Look-ups in named tables: a row name and a column name give one cell, copied from the table.

Boto:
|  | Rok | Ligu | Zupatof | San | Ger | Navor | Vozus | Zup | Fel | Zoz |
|---|---|---|---|---|---|---|---|---|---|---|
| Tovit | -5.110 | -7.622 | 1.764 | -2.642 | -8.867 | 2.701 | 3.711 | -5.546 | -8.456 | -6.856 |
| Nolarok | -2.517 | 2.196 | -2.931 | -8.961 | 6.120 | -0.987 | 2.113 | -8.239 | -5.426 | -7.544 |
| Gekoze | 6.742 | -2.348 | 5.512 | 0.411 | -0.130 | 1.538 | 4.071 | 3.941 | -4.578 | -0.496 |

Nolarok, Ger => 6.120
Tovit, Vozus => 3.711
Gekoze, San => 0.411
Gekoze, Zupatof => 5.512
Tovit, Fel => -8.456
Tovit, Navor => 2.701
Gekoze, Zoz => -0.496
Nolarok, Zupatof => -2.931
Tovit, Zupatof => 1.764
Nolarok, Navor => -0.987
Nolarok, Ligu => 2.196
Tovit, Ger => -8.867
Gekoze, Navor => 1.538
Gekoze, Zup => 3.941
Tovit, Ligu => -7.622
Nolarok, Zup => -8.239
Nolarok, Rok => -2.517

Dut =
cols = Lala, Zozel
Gedimor: [0.3, 0.5]
Gez: [0.4, 0.7]
Kiberan: [0.5, 0.4]
Tatuz: [0.9, 0.3]
Pororom: [0.4, 0.5]
Zitigi: [0.1, 0.8]
Kofis: [0.7, 0.5]
Nit: [0.5, 0.4]
Faku: [0.3, 0.5]
Liv: [0.5, 0.5]
Bakon: [0.3, 0.6]
Pobis: [0.1, 0.4]
Timim: [0.7, 0.8]
Gim: [0.4, 0.3]

What is the Zozel of Pororom in Dut? 0.5
What is the Zozel of Timim in Dut? 0.8
What is the Zozel of Faku in Dut? 0.5
What is the Zozel of Kofis in Dut? 0.5
What is the Lala of Faku in Dut? 0.3
What is the Zozel of Liv in Dut? 0.5
What is the Zozel of Nit in Dut? 0.4

Fidigo =
fields: Ror, Nikuge, Goneka
Zigitom: [46.73, 13.95, 54.77]
Ralukik: [37.83, 36.25, 54.17]
Nup: [29.84, 88.01, 25.01]
Teg: [8.25, 14.72, 39.50]
Lanab: [36.79, 44.96, 10.35]
Giv: [15.44, 30.64, 58.73]

Ralukik, Nikuge -> 36.25
Zigitom, Nikuge -> 13.95
Lanab, Goneka -> 10.35
Teg, Goneka -> 39.50
Lanab, Nikuge -> 44.96
Giv, Ror -> 15.44

Kip
|  | Nup | Vazeki | Fipe | Panebu | Bug |
|---|---|---|---|---|---|
| Zos | 35.079 | 28.903 | 36.010 | 26.490 | 30.297 |
| Tipegus | 45.594 | 49.109 | 25.163 | 67.685 | 59.339 |
| Bodilu | 40.839 | 45.271 | 17.655 | 60.821 | 52.999 |
| Vini | 34.285 | 31.418 | 24.696 | 32.345 | 33.864 |
| Gif | 37.268 | 40.488 | 14.553 | 51.307 | 45.993 |
| Gofubi | 46.042 | 44.500 | 77.066 | 41.568 | 36.499 |
| Mokenev | 34.966 | 35.560 | 17.104 | 41.193 | 39.415 |
| Sasiva | 36.942 | 28.802 | 49.118 | 24.623 | 29.088 |
| Maku | 42.760 | 37.083 | 71.682 | 33.186 | 32.421 |
| Vib | 39.709 | 31.514 | 61.836 | 27.239 | 29.544 |

Vazeki of Sasiva: 28.802
Panebu of Gofubi: 41.568
Panebu of Vib: 27.239
Bug of Vib: 29.544
Nup of Bodilu: 40.839
Panebu of Vini: 32.345
Nup of Sasiva: 36.942
Nup of Gif: 37.268
Bug of Gif: 45.993
Nup of Tipegus: 45.594
Vazeki of Mokenev: 35.560
Panebu of Tipegus: 67.685
Panebu of Maku: 33.186
Bug of Maku: 32.421
Fipe of Tipegus: 25.163
Nup of Zos: 35.079

Table Bas
,Voka,Luzede,Neza,Sev,Kub
Sobu,31416,50050,4215,17038,23894
Ranubo,-852,-38713,34712,21426,43158
Nemebol,18564,-32458,88223,52813,22109
Suv,18401,-3189,-37745,-67838,3270
Dozapa,22658,2949,12097,38776,26965
Gev,40091,27555,21798,47452,24930

Neza of Suv = -37745
Kub of Suv = 3270
Voka of Nemebol = 18564
Neza of Gev = 21798
Luzede of Sobu = 50050
Kub of Ranubo = 43158
Luzede of Dozapa = 2949
Sev of Suv = -67838
Sev of Nemebol = 52813
Kub of Dozapa = 26965
Row with the largest Sev: Nemebol

Fir =
cols = Pufeb, Goluze
Poz: [5319, 7764]
Dakote: [5167, 5665]
Taref: [4860, 8770]
Gorim: [5310, 4484]
Bom: [4397, 9289]
Kib: [6997, 5079]
Rekudem: [7731, 1969]
Mup: [4946, 8775]
Meso: [7000, 3286]

Rekudem, Goluze => 1969
Kib, Goluze => 5079
Bom, Goluze => 9289
Gorim, Goluze => 4484
Kib, Pufeb => 6997
Taref, Pufeb => 4860
Meso, Goluze => 3286
Dakote, Pufeb => 5167
Mup, Pufeb => 4946
Mup, Goluze => 8775
Taref, Goluze => 8770
Bom, Pufeb => 4397
Gorim, Pufeb => 5310
Poz, Goluze => 7764
Poz, Pufeb => 5319
Rekudem, Pufeb => 7731
Meso, Pufeb => 7000
Dakote, Goluze => 5665

Table Ker
	Fefabiz	Tuvavu	Sirela	Fub	Sare	Vunat	Tud	Beduk	Loze	Nikiv
Tagolu	172	192	139	118	157	64	170	136	171	108
Pubut	123	198	153	137	177	43	143	118	129	89
Tiv	145	140	132	142	94	125	88	83	150	176
Nodos	128	160	89	164	139	140	116	129	153	160
Miveka	136	201	121	134	89	93	135	115	151	224
Lifu	151	176	140	165	107	124	119	146	155	197
Manive	117	242	163	148	135	121	138	110	147	179
Fuz	139	154	186	111	161	114	145	101	158	114
Posid	140	152	162	140	121	63	169	117	149	96
Mevadog	124	201	138	137	104	91	87	91	170	161
Tudof	133	165	206	148	146	70	151	99	145	92

What is the Loze of Posid in Ker? 149
What is the Fefabiz of Posid in Ker? 140
What is the Vunat of Posid in Ker? 63
What is the Nikiv of Tudof in Ker? 92
What is the Tuvavu of Fuz in Ker? 154
What is the Tud of Tudof in Ker? 151
What is the Beduk of Fuz in Ker? 101
What is the Nikiv of Manive in Ker? 179
What is the Fub of Posid in Ker? 140
What is the Nikiv of Tiv in Ker? 176
What is the Sirela of Mevadog in Ker? 138
What is the Tud of Nodos in Ker? 116
What is the Sare of Tudof in Ker? 146
What is the Vunat of Manive in Ker? 121
What is the Sare of Tiv in Ker? 94
What is the Loze of Tiv in Ker? 150
What is the Sare of Manive in Ker? 135
What is the Beduk of Posid in Ker? 117
What is the Fefabiz of Mevadog in Ker? 124
Row with the largest Tud: Tagolu

